Below is a small trained network, with its code and all its weights. Each question gives an input and a class and asks what happens when units are switched off, that is, made to give their printed mean instead of their output.

import numpy as np


def w(rows, s, z=0):
    codes = np.array(rows[::2]) - 128.0
    scale = np.full(codes.shape[1], s)
    scale[-1] = z or s
    return codes * scale


def f(y):
    return np.maximum(y, 0)


def log_softmax(a):
    a = a - a.max(-1, keepdims=True)
    return a - np.log(np.exp(a).sum(-1, keepdims=True))


def net(x, mask):
    res = np.array(x, float).reshape(1, 4) / 4 @ E
    y = f(res @ A[0][:, :-1].T + A[0][:, -1])
    res = res + np.where(mask, y, B[0][:, -1]) @ B[0][:, :-1]
    return log_softmax(res[-1] @ U[:, :-1].T + U[:, -1])


A, B = {}, {}
E = w([
[149,137,74,11,122,54,111,133,219,244,170,86],'x0',
[194,185,160,161,209,169,76,63,168,154,131,105],'x1',
[77,132,179,166,87,229,65,159,157,143,152,44],'x2',
[59,193,161,106,45,174,72,129,106,109,104,154],'x3',
],0.011)
A[0] = w([
[126,119,59,89,122,81,158,160,114,158,93,172,143],'N0',
[99,155,119,192,152,151,100,106,128,121,100,158,252],'N1',
[183,128,152,167,191,133,166,60,95,103,106,152,193],'N2',
[141,158,134,96,118,108,106,126,179,225,160,114,164],'N3',
[133,75,138,110,131,104,172,150,112,140,141,109,188],'N4',
[195,84,98,89,178,73,122,128,139,160,161,98,6],'N5',
[105,159,78,52,82,69,143,142,111,105,158,148,153],'N6',
[106,106,115,33,99,92,161,119,111,149,96,146,89],'N7',
[135,10,121,180,118,121,177,164,132,133,162,81,219],'N8',
[145,87,169,181,157,170,131,136,151,119,126,89,136],'N9',
],0.011,0.0031)
B[0] = w([
[100,127,43,141,78,46,116,179,139,150,168,182,243],'N0',
[95,108,204,149,45,155,111,130,129,144,119,129,208],'N1',
[190,58,240,153,74,133,176,138,142,44,82,170,234],'N2',
[124,89,142,69,202,134,155,67,227,145,175,65,253],'N3',
[113,105,111,120,121,100,109,180,162,74,151,163,196],'N4',
[132,23,177,201,73,170,151,129,94,143,88,161,235],'N5',
[1,160,97,199,125,125,112,199,127,140,135,195,245],'N6',
[42,161,63,135,135,96,67,213,128,98,160,139,231],'N7',
[64,65,77,155,132,31,147,143,148,131,125,213,227],'N8',
[79,152,71,106,127,124,112,150,80,145,148,169,200],'N9',
],0.0091,0.013)
U = w([
[148,135,110,106,160,80,155,155,81,77,83,125,1],'0',
[242,115,186,84,166,124,130,76,178,157,135,84,36],'1',
[111,245,160,100,107,207,17,121,134,174,144,45,172],'2',
[114,120,183,162,90,150,118,152,59,68,84,184,253],'3',
[128,134,88,68,199,132,124,105,150,166,160,84,174],'4',
[170,152,99,100,156,134,139,107,68,139,87,85,24],'5',
[121,135,41,117,145,81,104,154,136,138,155,166,136],'6',
[190,119,146,129,123,147,136,127,100,108,104,141,22],'7',
],0.012,0.0028)

Each question gives the input, the list of numbers given to net, and the class t.
The units are the neurons (one row each of A and B). Each row of codes is followed by its name. A weight is (code - 128) times the scale printed after its matrix; where a second scale follows, it is the last column's (A, B and U).
mask holds one flag per neuron, in row order. A switched-off neuron (its flag False) gives its mean, the last column of its row in B, instead of its output. The means were averaged over made-up inputs and are rounded, as every weight is.
A unit's drop is (log p(t) with every unit on - log p(t) with that unit switched off) / (log p(t) with every unit on - log p(t) with every unit switched off).
The circuit of an input: a set's keep is (log p(t) with only the set's units on - log p(t) with every unit switched off) / (log p(t) with every unit on - log p(t) with every unit switched off). Starting from all 10 units, units are removed one at a time, each time the one whose removal leaves the highest keep (on an exact tie, the one counted first), for as long as the keep stays at least 0.8.
circuit, biggest first: the units of the circuit, biggest drop first
most important unit: the unit with the biggest drop
k most important neurons: the k neurons with the biggest drops, biggest first
drop when u is switched off: that unit's drop, to one decimal
input [1,2,-1,-5], class 3: circuit, biggest first	(N5)
input [0,2,1,5], class 2: circuit, biggest first	(N2; N8)
input [-1,7,1,6], class 2: circuit, biggest first	(N5; N8)
input [1,-3,8,-1], class 6: 2 most important neurons	(N8; N2)
input [-2,-1,-2,-6], class 3: 2 most important neurons	(N2; N3)
input [-2,-1,7,7], class 2: 3 most important neurons	(N2; N5; N8)
input [0,1,-7,-7], class 3: 2 most important neurons	(N2; N5)
input [7,7,6,6], class 1: 3 most important neurons	(N3; N6; N7)
input [1,6,6,-6], class 1: 3 most important neurons	(N6; N7; N0)
input [6,4,1,3], class 4: 2 most important neurons	(N2; N3)
input [-2,-6,-3,5], class 6: 2 most important neurons	(N2; N5)
input [-6,-8,2,-7], class 6: 3 most important neurons	(N8; N5; N1)
input [4,6,-3,6], class 4: drop when N3 is switched off	0.3
input [7,0,4,1], class 4: most important unit	N3
input [7,4,5,6], class 1: drop when N3 is switched off	0.6
input [0,1,-8,-2], class 3: drop when N2 is switched off	0.5
